Below is a small trained network, with its code and all its weights. Each question gives an input and a class and asks what happens when units are switched off, that is, made to give their printed mean instead of their output.

import numpy as np


def w(rows, s, z=0):
    codes = np.array(rows[::2]) - 128.0
    scale = np.full(codes.shape[1], s)
    scale[-1] = z or s
    return codes * scale


def f(y):
    return y / 2 * (1 + np.tanh(0.7978845608 * (y + 0.044715 * y**3)))


def log_softmax(a):
    a = a - a.max(-1, keepdims=True)
    return a - np.log(np.exp(a).sum(-1, keepdims=True))


def net(x, mask):
    res = np.array(x, float).reshape(1, 8) / 4 @ E
    y = f(res @ A[0][:, :-1].T + A[0][:, -1])
    res = res + np.where(mask, y, B[0][:, -1]) @ B[0][:, :-1]
    return log_softmax(res[-1] @ U[:, :-1].T + U[:, -1])


A, B = {}, {}
E = w([
[131,133,121,129,124,123,133],'x0',
[89,114,135,135,44,4,30],'x1',
[131,125,127,131,126,127,128],'x2',
[79,137,136,201,45,203,134],'x3',
[134,135,132,129,124,120,140],'x4',
[224,186,167,151,129,172,77],'x5',
[137,114,134,94,99,144,128],'x6',
[130,131,134,128,121,119,137],'x7',
],0.012)
A[0] = w([
[101,118,127,137,77,56,69,3],'n1',
[46,88,126,128,128,78,143,114],'n2',
[171,116,119,89,171,51,93,60],'n3',
[92,139,130,200,58,149,110,97],'n4',
[201,120,146,64,49,161,95,92],'n5',
[153,190,133,250,197,97,78,81],'n6',
],0.021,0.006)
B[0] = w([
[136,93,117,248,194,202,186,251],'n1',
[55,105,140,51,104,118,143,221],'n2',
[204,211,141,47,78,130,79,217],'n3',
[228,205,140,21,110,93,74,241],'n4',
[15,76,117,108,129,111,170,191],'n5',
[37,74,123,89,125,119,171,218],'n6',
],0.013,0.019)
U = w([
[212,193,69,61,119,90,74,84],'0',
[40,80,51,64,106,44,117,66],'1',
[214,151,62,171,254,217,179,91],'2',
[109,106,27,117,114,34,70,249],'3',
],0.0068,0.017)

Each question gives the input, the list of numbers given to net, and the class t.
The units are the neurons (one row each of A and B). Each row of codes is followed by its name. A weight is (code - 128) times the scale printed after its matrix; where a second scale follows, it is the last column's (A, B and U).
mask holds one flag per neuron, in row order. A switched-off neuron (its flag False) gives its mean, the last column of its row in B, instead of its output. The means were averaged over made-up inputs and are rounded, as every weight is.
A unit's drop is (log p(t) with every unit on - log p(t) with that unit switched off) / (log p(t) with every unit on - log p(t) with every unit switched off).
The circuit of an input: a set's keep is (log p(t) with only the set's units on - log p(t) with every unit switched off) / (log p(t) with every unit on - log p(t) with every unit switched off). Starting from all 6 units, units are removed one at a time, each time the one whose removal leaves the highest keep (on an exact tie, the one counted first), for as long as the keep stays at least 0.8.
circuit, biggest first: the units of the circuit, biggest drop first
most important unit: the unit with the biggest drop
k most important neurons: the k neurons with the biggest drops, biggest first
drop when u is switched off: that unit's drop, to one decimal
input [-8,-8,0,0,-6,8,7,-3], class 1: most important unit	n5
input [2,-3,-3,3,1,2,6,0], class 3: 2 most important neurons	[n1 n6]
input [-1,-3,-8,4,-2,0,-4,5], class 0: 4 most important neurons	[n1 n5 n6 n2]
input [-2,-3,3,1,-6,-2,3,5], class 2: 2 most important neurons	[n4 n2]
input [-5,6,-8,2,7,7,3,-5], class 1: 2 most important neurons	[n5 n6]
input [8,-6,-7,6,2,2,5,-2], class 0: 4 most important neurons	[n1 n6 n4 n2]
input [6,0,1,4,8,-4,-4,-8], class 0: 2 most important neurons	[n6 n4]
input [8,5,-2,-3,0,4,1,-7], class 2: 3 most important neurons	[n1 n2 n4]
input [-8,5,6,-3,2,7,-3,0], class 1: 3 most important neurons	[n6 n5 n4]
input [1,7,-5,-7,-4,8,6,-6], class 1: 3 most important neurons	[n5 n4 n6]
input [-8,-5,7,6,-5,7,0,-2], class 1: circuit, biggest first	[n5 n6]
input [-4,-8,-7,-8,4,-3,7,6], class 0: 2 most important neurons	[n1 n3]
input [4,7,0,-8,-4,-3,6,6], class 0: 2 most important neurons	[n3 n2]
input [-1,-6,6,8,-5,-3,-8,-6], class 0: 2 most important neurons	[n1 n4]
input [-7,6,-3,0,-2,-4,-1,0], class 2: 3 most important neurons	[n1 n6 n5]
input [-1,-3,-4,7,-3,-7,-2,1], class 0: 4 most important neurons	[n4 n6 n5 n1]
input [-4,-2,-4,-3,7,8,5,5], class 1: circuit, biggest first	[n5]
input [7,8,8,-3,-5,7,4,-7], class 2: drop when n2 is switched off	0.3
input [3,8,2,0,-1,-4,-7,-8], class 2: drop when n1 is switched off	1.8
input [4,4,-7,-6,4,-3,-1,-3], class 0: drop when n1 is switched off	0.0
input [1,7,-2,-5,8,-6,-5,1], class 2: drop when n6 is switched off	0.2
